Each row is followed by its class number.
[-134   -2   34  -60 -192 -293  146  181  -17  -62 -591  239  -79 -260
   42  211   59  349  197 -335  -21  205  395 -315 -216 -224  511   61
  -86   12 -180   -4  110   -1 -202  577] -> 1
[ -81   32   24  -63 -196 -317  172  124  -10  -19 -596  181  -52 -252
   52  206   57  286  177 -331  -48  175  341 -320 -191 -186  456   60
   -6  -32 -186   32  108  -16 -154  600] -> 0
[ 211   85  -46 -583 -203 -294   94   86  -18   -8  106 -221  242 -159
    9  551 -215 -233  -37 -286 -242  -85  -70 -123  262  165 -110  159
   78  246  134 -223 -184  107  161 -122] -> 3
[ 222   -8   13 -438  -35 -319   56    2  -36  -68   91 -118   53 -247
  -78  617 -231  -98    0 -162 -293 -126 -149  176  277  159  -72  234
   29  191  313 -118  -94  112   53 -103] -> 2
[ 189    0   77 -550 -108   53  269  -40 -346  410  189  272 -784 -368
   83  461  134 -214  204  117  261   -6  115   -5  251   88  500   40
  405 -604  141  422  -64  535  -19  388] -> 6
[ 334  -76   -3 -535 -100 -200   50  262  -35   79 -167 -119  -72 -283
 -111  709 -205 -180   56 -501 -143 -134 -106   61  449   21  -11  219
  -12  251  350  -45 -136    1   -6  -33] -> 4
[-106 -123   20  -19 -174 -263   76  137  -72  -70 -607  161  -84 -253
   71  150   25  314  186 -274  -33  106  339 -221 -161 -226  451   88
 -122  -26 -183   33  105  -11 -208  614] -> 9
[-137  -37   46 -112 -162 -268  128  141 -112  -59 -562  199 -131 -239
   77  201   29  309  224 -371  -83  121  347 -203 -152 -227  454  111
 -106   16 -169   57  115  -48 -195  565] -> 5
[-187 -143   35  -41 -117 -274   28  135 -111  -83 -490  185 -118 -212
   54  117  124  262  168 -296    5  109  389 -213 -203 -297  431   46
 -158  -12 -180   10  113  -94 -216  607] -> 3
[ 212   63  -41 -589 -118 -312   16   77 -219  -34  101 -266  133   -9
  -54  533  -74 -226 -120 -128 -253 -145  114  -28  118   99   39   71
   80  260  164 -153   11  191    8  -90] -> 1
[-181  -57   52    3 -147 -270   49  119  -10  -88 -549  165  -83 -200
   17  165   70  309  142 -228  -10  135  416 -214 -164 -238  445   14
 -106   11 -171   53  164  -46 -165  561] -> 0
[ 173 -209   43  -69 -237    3  333  -51  258  336  193  156 -313 -229
 -215  453  -14  -25  258  283  159  246  -95 -131 -109  174  186 -131
  514 -264   30  231 -195  152   13  170] -> 1
[ 236 -251   79 -542 -505 -192  239 -142  101  219  149  453 -611 -285
  -49  561  105 -329  375 -141  369   69   -7 -422   64  376  187 -193
  236  106 -241   -2 -361  577 -207  116] -> 8
[ 292   27   -4 -538 -242 -249  309   92   53   32   -2  -75  213 -193
 -147  770 -194 -128  142 -286 -180  133 -151 -155  230  189  106  194
  134  110  244 -280 -228  191 -102  -87] -> 1
[ -87  -55   12 -133 -193 -364   34  143  -76  -39 -561  156  -98 -241
   57  244   50  302  187 -295  -90  160  397 -231 -197 -279  394   86
 -103   60 -156  -13  131  -59 -143  603] -> 7
[ 191 -223   33 -348 -178   75  217  188 -258  228    2  365 -899 -372
   32  324  413 -100  405  -95  275  169  164 -201  310  165  275 -331
  255 -249  -14  266 -120  667 -261  344] -> 3
[-118  -64   41    1 -205 -305  123  105   -1  -53 -562  153  -38 -245
   53  155   34  298  132 -229  -86  118  328 -306 -259 -204  397   57
  -91   60 -191  -38  126  -61 -177  567] -> 9
[-166 -320  119 -348  -84 -394 -195 -335 -133   45  368 -108 -282  -33
  -32  423  215 -286   53  445  150 -388  204  -29 -121   75  329 -207
  353  283 -217   42  268  763 -156   48] -> 7
[ 144  -39   53 -464  -93 -376 -140 -185 -124 -169  132 -281  191  -12
 -162  484 -120 -193 -165  -62 -358 -194  -47   -2   61   87   -6  156
   77  480   42 -271  229  325 -127  -24] -> 9
[ -82   44   34  -99 -214 -295  108  109 -133  -43 -598  180  -87 -287
  101  222  106  303  185 -370  -84  104  334 -294 -177 -210  449  117
  -93   73 -179  -29   95  -27 -167  565] -> 9
[   9  321  133 -350 -488 -279  499 -126 -152  235  102  198 -195 -330
  175  580  325  145  264  227  -66  191 -102 -510 -165  338  305  161
  424  200 -121 -463 -440  411 -162  230] -> 1
[-117  -21   35  -52 -175 -258  147  193  -49  -39 -642  214 -104 -247
   56  153   31  314  177 -377  -11  164  369 -273 -147 -243  459   90
  -71  -16 -162   54  117  -71 -185  588] -> 0
[ 323  112  -10 -625 -252 -283  174  166  -16   85   29 -122  154 -134
  -70  673 -158 -207  118 -406 -105   30 -127  -97  158  133   61  126
  175  267  185 -196 -338  -63  -38  -10] -> 2
[ 561  129 -125 -621 -178 -268   20   87 -239  259 -189 -118  -77 -237
 -216  669 -279 -191   43 -261  -95 -106  -83   17  429   16   13  275
  217    1  311   -6 -147 -103  177  -66] -> 6
[  99  381  124 -330  -98 -437  337 -630   58  263  -71  353 -351 -460
  200  526  242  -76 -152  266 -180  -38 -250 -282 -129  454   39  326
  379  117 -220 -224  145  674 -200  363] -> 7
[ 243   99 -141 -486 -109 -255  -82  363  -67  -49   -4 -299   77  -33
 -211  580 -133 -161  -97 -223 -253  -89  140  -75  212 -194   99   53
   80  255  197 -139  -20  -13   52  127] -> 2
[ 479  341 -107 -305 -329 -158  379 -367  -89  419  319  181 -349 -167
  123  853  336  -73  243   59  -73  102 -518 -452  132  376  126  102
  398   50  156 -468 -207  584 -138   58] -> 0
[-123 -102   82 -121 -221 -370  106  105  -87  -84 -600  204 -117 -250
   91  197   -5  306  188 -398  -61  122  360 -266 -190 -201  473  131
  -82   34 -228   37  138   27 -245  648] -> 6
[-186 -118   58   16 -138 -251  106  118   14  -40 -540  204  -42 -227
   62  106   37  343  192 -212  -44  133  334 -209 -204 -211  458   69
  -99   13 -155    9  121 -106 -170  531] -> 8
[ 311  205   16 -513   32 -410  -38   58  -90   16  136 -135  160 -159
  -93  605  170 -288 -104 -145 -219  -90  -52  -47  307   77 -109   49
   60  388  152 -228  -56  136   63  -25] -> 8
[ 251 -189   53 -393   21 -299  -49  -94 -494  327   24  244 -864 -103
  -31  313  116 -106  229  246  347 -185  121  167  -22 -124  481  178
  260 -233  -29  338  -79  194 -304  570] -> 6
[-126 -163  313 -662 -337 -189  312 -160 -114  -98  -22  317 -271 -415
  177  465    2   69  379 -411 -260  285   27   34   20  457  198  414
 -102  294   48 -257 -164  319 -335   97] -> 5
[ 140  133  108 -524 -205 -416  209 -385 -208  351  173  333 -631 -477
  249  369  166 -104  192  220 -176 -235  128 -296  -40   33  -66    6
  303  -99  -24  -54 -103  203  328  283] -> 1
[-186 -186   76 -163  -87 -408 -188 -157 -499   86  215  -16 -548   22
  210   67  480  136 -156  542  -87 -540  190 -305 -371 -124  564  -71
  -71  564 -122 -129  109  324 -272  347] -> 6
[ -85  -15   32 -150 -149 -292   98  135 -102  -47 -498  135  -95 -233
   71  214  100  264  219 -388  -93  154  304 -222 -144 -214  411   50
  -64   76 -171   38   88   -3 -164  572] -> 8
[-134  -23   88  -54 -166 -346   54   77  -54  -84 -536  112  -15 -238
  164  195   86  333  164 -258 -119  125  361 -242 -203 -176  442  101
 -100   58 -174  -43  125   19 -161  617] -> 9
[ 599  612  -87  -79 -165 -211 -162  237 -552  535 -280  385 -751 -254
  120   53  679 -133  -26   81  237 -202   51 -385   81 -276  108 -264
  336  255 -192   71 -221  -44  136  378] -> 7
[-128  -36   65  -59 -181 -303   69   65 -132  -56 -551  128  -59 -187
   43  190   92  294  194 -280  -67  108  318 -230 -232 -234  449   82
  -60   60 -193  -26   94  -47 -223  549] -> 5
[ 449 -807  -88 -266 -150 -237   77  173 -180  573  496   -5 -454 -234
  -50  453  449 -385  292  392  412   15 -202  -75  160  186  -35 -166
  146  -11  186    9 -441   83  -21  248] -> 3
[ 420  233   56 -597 -235 -307  100   59  -23   62  -62    8  145 -272
  -99  748 -104 -216   24 -312 -253   64 -126  -61  315  217 -158  252
   71  238  286 -255 -141  125   43  -69] -> 7
[ 395 -133  -79 -369 -106 -298  -20  233  -49  126   55 -209   59 -105
 -145  568  -59 -354 -123 -153  -47 -170  -74  -77  197   -1  -77   15
   57  243  196  -79  -60  100   62   35] -> 1
[ -40  -29    2  -16 -198 -271  125  182  -20  -13 -618   96  -13 -221
   72  186   24  330  154 -354 -100  183  290 -301 -174 -204  392   79
  -80   80 -165  -20  131 -103 -163  594] -> 9
[-145   -6   74  -55 -183 -283   98  111  -58  -64 -578  162  -63 -244
   86  216   47  314  205 -311  -69  154  321 -179 -165 -175  388  113
 -100   56 -165   -8   77  -31 -182  525] -> 7
[  29  -66  -66 -365 -152 -487 -125  -61 -186  113  137 -138 -119  165
  293  446  380  -33   89  683  130  -85  216  -81 -127   34  261 -151
  202  195 -130 -174 -217  631 -320  106] -> 4
[ 213 -124  -80 -544 -282 -319   48   55 -114  -14  157  -26   18 -117
  -79  611 -168 -220 -115  -90 -184 -254   80 -191  159  -19   12   19
  -23  203   79  -89  -70  117   91   53] -> 7
[ 250 -280 -216 -393 -248  -50  179   97 -283  297  245   54 -741 -147
 -190  405  147 -104  430 -191  366   14 -100 -519 -148 -128  354  -76
  354 -241  136 -366 -406  295 -276  386] -> 7
[  24  165  -69 -161 -323   31  264   17    4  266  219  250 -237 -232
   20  219  299  156  -32   90   99  416   27 -652 -116  -38  324  -83
  186    1   -3 -254   18  266   52  187] -> 0
[ 309  124  145 -115 -138  -64   -4 -341 -119  312  148  332 -512 -131
 -150  349  358 -172  101  359  325   43 -120 -126   84  151  -22 -173
  339   -2  128 -308 -253  101 -150 -152] -> 0
[ 495  172 -104  -21   -1 -346  262   18 -369  356  216 -114 -651   71
 -207  680  469  -96   76  167 -154    1 -193 -339  102   67  179   41
  230  257   25 -201  191  379 -232  345] -> 5
[-156   -7   42 -119 -196 -331   24  110  -94  -60 -562  159  -41 -253
   96  210   88  258  145 -285  -35  103  411 -255 -171 -246  470   88
  -52    9 -223   19  127   16 -152  607] -> 3
[-196  -51   51  -68 -109 -346   59  111 -168 -110 -503  140 -110 -217
   65  199   91  284  155 -278  -54   67  373 -164 -206 -241  446  145
 -107   62 -200    3  188   61 -229  594] -> 7
[ -12 -260  233 -370 -193 -371  -13 -235 -126 -222  306  -57    8   81
  212  167  298  -27   58 -113 -359  246   64  -76 -253  141   86 -163
  -37  393 -308  -32   68  516 -347  400] -> 4
[  20  328   -5   58  150  217  136 -216 -135  292  561  207 -693 -231
 -235  121  490  -98   -2  453  148   53 -256 -114   98  276  -43  -17
  240  -18  256 -404  176  440 -101 -179] -> 4
[ 402  185    3 -539 -178 -246  166   10   65   61   15 -104  329 -153
 -159  507 -216 -250  -38 -297 -292   53 -206  -99  173  195 -130  180
  280  193  172 -217 -173   -4   82 -173] -> 8
[ 131  150  143 -499 -251 -131  387   28   39  566  -16  487 -598 -606
   40  241  292 -209   -1  256   14  136  163 -296  -38   73  146  -12
  378  -25  -30  -52 -222 -279  123  380] -> 6
[ 122   17  -15   61 -331  109  223 -239  -46  184  704  -23 -156  102
 -384  201  313 -224   41  375  277   92 -117 -577 -288  260  244 -398
  545  -71 -131 -196  -68  473  -21 -208] -> 9
[ 319   77  182 -555 -198 -358  124  -23 -150   27   -6 -153  183 -139
  126  530 -282 -114 -100 -272 -420 -123  -55   85  212  219   20  323
   67  202  206   50  -91   30  140  -32] -> 4
[ 496  115 -135 -435 -295 -417  155   15  -48  180   65  -31   90 -127
  -58  607 -113 -183  -89 -133 -260 -114  -89 -366  116  181  -35  145
   43  143   97 -108  -22  143  194  131] -> 7
[-124  -65   62  -67 -146 -242  130  131  -89  -58 -598  190 -147 -267
   41  197   36  326  258 -357  -55  168  323 -168 -139 -194  466  102
 -104  -45 -144   79   79  -33 -219  572] -> 5
[ 352  112  -85 -562 -214 -346   24   -2 -145   27   27  -78  243  -53
  -48  566 -263 -140 -106 -226  -87 -185  -96  -98  244  177  -68  245
  147  220  141 -226 -153   58   27 -160] -> 4
[ 425  -64  -30 -253 -212   63   60  260 -138  598  185  493 -586 -462
 -204  207  616 -345   -1  293  399   81 -110 -345  246 -167 -279 -312
  168  146  188 -188 -413 -336  102   33] -> 6
[-183  -32   48  -47 -121 -248  109  157  -57  -92 -527  215  -62 -215
   46  144   55  343  142 -352  -30  149  356 -220 -170 -210  451   90
 -158  106 -184   -7  127 -110 -201  516] -> 1
[-123  -45    0  -13 -190 -239  100  158  -16  -56 -506  191  -65 -204
    5  157   68  327  183 -304   -4  205  315 -291 -164 -249  438   37
 -115   15 -174   -8   93  -60 -179  531] -> 2
[-143  -48   39  -58 -199 -246  154  176    9  -40 -529  152  -81 -236
   42  150   38  273  205 -344  -31  213  383 -289 -197 -183  443   54
  -47  -45 -152   18  118  -27 -140  580] -> 0
[ 335   30   66  339 -318   49  -76  215  -96  363 -213   69 -289   64
  -92   43  381    0  -50  396  126 -151   58 -404 -169  -21  152 -241
  224  116  154 -112  -82 -100  -34  123] -> 0
[ 224 -130   46 -681 -240 -311  -20    0   65   50  151 -321  217 -154
  -57  660 -250 -265  -10 -184 -252  -69  -16   -7  236  186  -50  145
   85  253  233  -67  -34  248  155 -111] -> 4
[ 307   12  -68 -577 -130 -287  100   11 -130   38   66 -116  141 -193
 -147  731 -198 -133   14 -101 -178  -63 -171  145  385  227   -3  231
   35  212  313 -227 -174   23  -53 -182] -> 6
[-154  -79   89  -67 -176 -295  115   78   10  -55 -536  159  -59 -224
   58  141    3  263  152 -318 -111  171  338 -242 -243 -200  382   92
 -111   43 -208   -6  144  -92 -169  592] -> 5
[-185 -112   60  -64 -158 -277   89  153  -82  -82 -584  160 -103 -258
   70  143   72  311  198 -322  -78  109  397 -226 -167 -231  500   60
 -126   38 -194   60  143    0 -177  605] -> 8
[ 248  128   23 -629 -238 -247   92  156 -102  -19   95 -218  152 -120
 -166  635 -185 -165   17 -230 -226  -75  -55  -66  207  117   31  117
  179  298  230  -58 -187  129   38 -115] -> 2
[ 290   -1   68 -670 -141 -334   -5 -110 -247  -27  150 -211  149 -138
  -26  587  -91 -192    0 -222 -362  -46 -127  156  221  225  -99  277
  -99  351  225 -208 -170   47   35  -57] -> 1
[ 354  198  -16 -476 -105 -325   29  141 -128   27  -61 -254  171 -147
   74  589 -204  -88    5 -341 -331   11  -60   37  287   71   44  286
   44  105  295 -259 -208  -70  143   46] -> 3
[-160   -8   83  -55 -205 -321   68   71  -40  -79 -565  141  -15 -202
   62  215   82  368  181 -256  -65  179  364 -267 -232 -201  488   88
  -67   38 -158  -22  124    5 -210  567] -> 2
[ 291  208  -50 -480 -311 -294   65  160  138   56  159 -321  404  -97
   74  698  -64 -117  -57 -187 -378   55  -55 -347  104  132   43   73
  169  231  342 -374 -128  249  217 -160] -> 6
